Here is a tiny trained network, its code and every weight. The questions are about switching its units off for an input and a class, where a switched-off unit gives its printed mean instead of its output.

import numpy as np


def w(rows, s, z=0):
    codes = np.array(rows[::2]) - 128.0
    scale = np.full(codes.shape[1], s)
    scale[-1] = z or s
    return codes * scale


def f(y):
    return np.maximum(y, 0)


def log_softmax(a):
    a = a - a.max(-1, keepdims=True)
    return a - np.log(np.exp(a).sum(-1, keepdims=True))


def net(x, mask):
    res = np.array(x, float).reshape(1, 7) / 4 @ E
    y = f(res @ A[0][:, :-1].T + A[0][:, -1])
    res = res + np.where(mask, y, B[0][:, -1]) @ B[0][:, :-1]
    return log_softmax(res[-1] @ U[:, :-1].T + U[:, -1])


A, B = {}, {}
E = w([
[130,123,126],'x0',
[127,127,128],'x1',
[88,2,148],'x2',
[130,132,123],'x3',
[26,131,103],'x4',
[108,116,177],'x5',
[120,125,143],'x6',
],0.0071)
A[0] = w([
[80,242,111,71],'N0',
[83,65,100,144],'N1',
[109,217,114,9],'N2',
[184,117,145,58],'N3',
[42,122,50,42],'N4',
[254,71,107,39],'N5',
[236,87,166,2],'N6',
[152,230,193,41],'N7',
[131,169,138,49],'N8',
[64,148,153,78],'N9',
[125,193,182,44],'N10',
[210,137,157,43],'N11',
[163,125,219,139],'N12',
[123,68,79,67],'N13',
[127,177,112,44],'N14',
[117,32,134,69],'N15',
[135,72,122,49],'N16',
[51,157,39,161],'N17',
],0.013,0.0074)
B[0] = w([
[171,79,202,223],'N0',
[198,159,154,241],'N1',
[143,93,233,167],'N2',
[42,213,191,152],'N3',
[76,226,206,181],'N4',
[42,230,186,205],'N5',
[85,211,213,182],'N6',
[156,66,195,206],'N7',
[180,118,214,137],'N8',
[55,190,54,160],'N9',
[184,74,210,154],'N10',
[49,188,114,179],'N11',
[57,194,15,217],'N12',
[172,138,246,160],'N13',
[105,74,254,146],'N14',
[197,168,222,216],'N15',
[182,131,227,148],'N16',
[143,214,119,254],'N17',
],0.0073,0.0047)
U = w([
[146,121,135,248],'0',
[171,87,204,48],'1',
[58,172,133,50],'2',
[141,113,120,218],'3',
[138,108,115,246],'4',
[136,115,122,195],'5',
[135,124,128,141],'6',
[93,7,40,2],'7',
],0.014,0.0082)

Each question gives the input, the list of numbers given to net, and the class t.
The units are the neurons (one row each of A and B). Each row of codes is followed by its name. A weight is (code - 128) times the scale printed after its matrix; where a second scale follows, it is the last column's (A, B and U).
mask holds one flag per neuron, in row order. A switched-off neuron (its flag False) gives its mean, the last column of its row in B, instead of its output. The means were averaged over made-up inputs and are rounded, as every weight is.
A unit's drop is (log p(t) with every unit on - log p(t) with that unit switched off) / (log p(t) with every unit on - log p(t) with every unit switched off).
The circuit of an input: a set's keep is (log p(t) with only the set's units on - log p(t) with every unit switched off) / (log p(t) with every unit on - log p(t) with every unit switched off). Starting from the 12 units with the biggest drops (on a tie, the unit counted first), units are removed one at a time, each time the one whose removal leaves the highest keep (on an exact tie, the one counted first), for as long as the keep stays at least 0.8.
units of the circuit, in order: the units of the circuit, biggest drop first
most important unit: the unit with the biggest drop
top k neurons: the k neurons with the biggest drops, biggest first
drop when u is switched off: that unit's drop, to one decimal
input [-1,-2,-8,8,7,-5,-1], class 1: top 2 neurons	[N0 N2]
input [4,0,-8,-3,2,-3,-4], class 1: most important unit	N0
input [-6,-1,-8,4,6,-2,-4], class 1: units of the circuit, in order	[N0 N2]
input [6,2,8,4,0,0,-1], class 1: units of the circuit, in order	[N15 N13]
input [-6,7,6,4,-8,1,7], class 2: top 3 neurons	[N5 N12 N6]
input [2,-6,7,3,3,-4,0], class 1: top 4 neurons	[N15 N13 N12 N1]
input [1,3,-6,-4,-7,3,-4], class 2: units of the circuit, in order	[N11 N5]
input [-2,-6,-6,-5,2,5,-2], class 1: top 2 neurons	[N0 N7]
input [-2,2,-4,8,-8,-2,-1], class 2: top 2 neurons	[N5 N11]
input [-7,-4,-1,-2,-8,2,5], class 2: drop when N11 is switched off	0.1
input [-2,-8,1,-7,-8,-3,4], class 2: drop when N5 is switched off	0.2
input [6,-2,-8,-8,-4,0,-3], class 1: drop when N1 is switched off	0.0
input [0,1,8,-2,-1,1,-1], class 1: drop when N1 is switched off	0.1
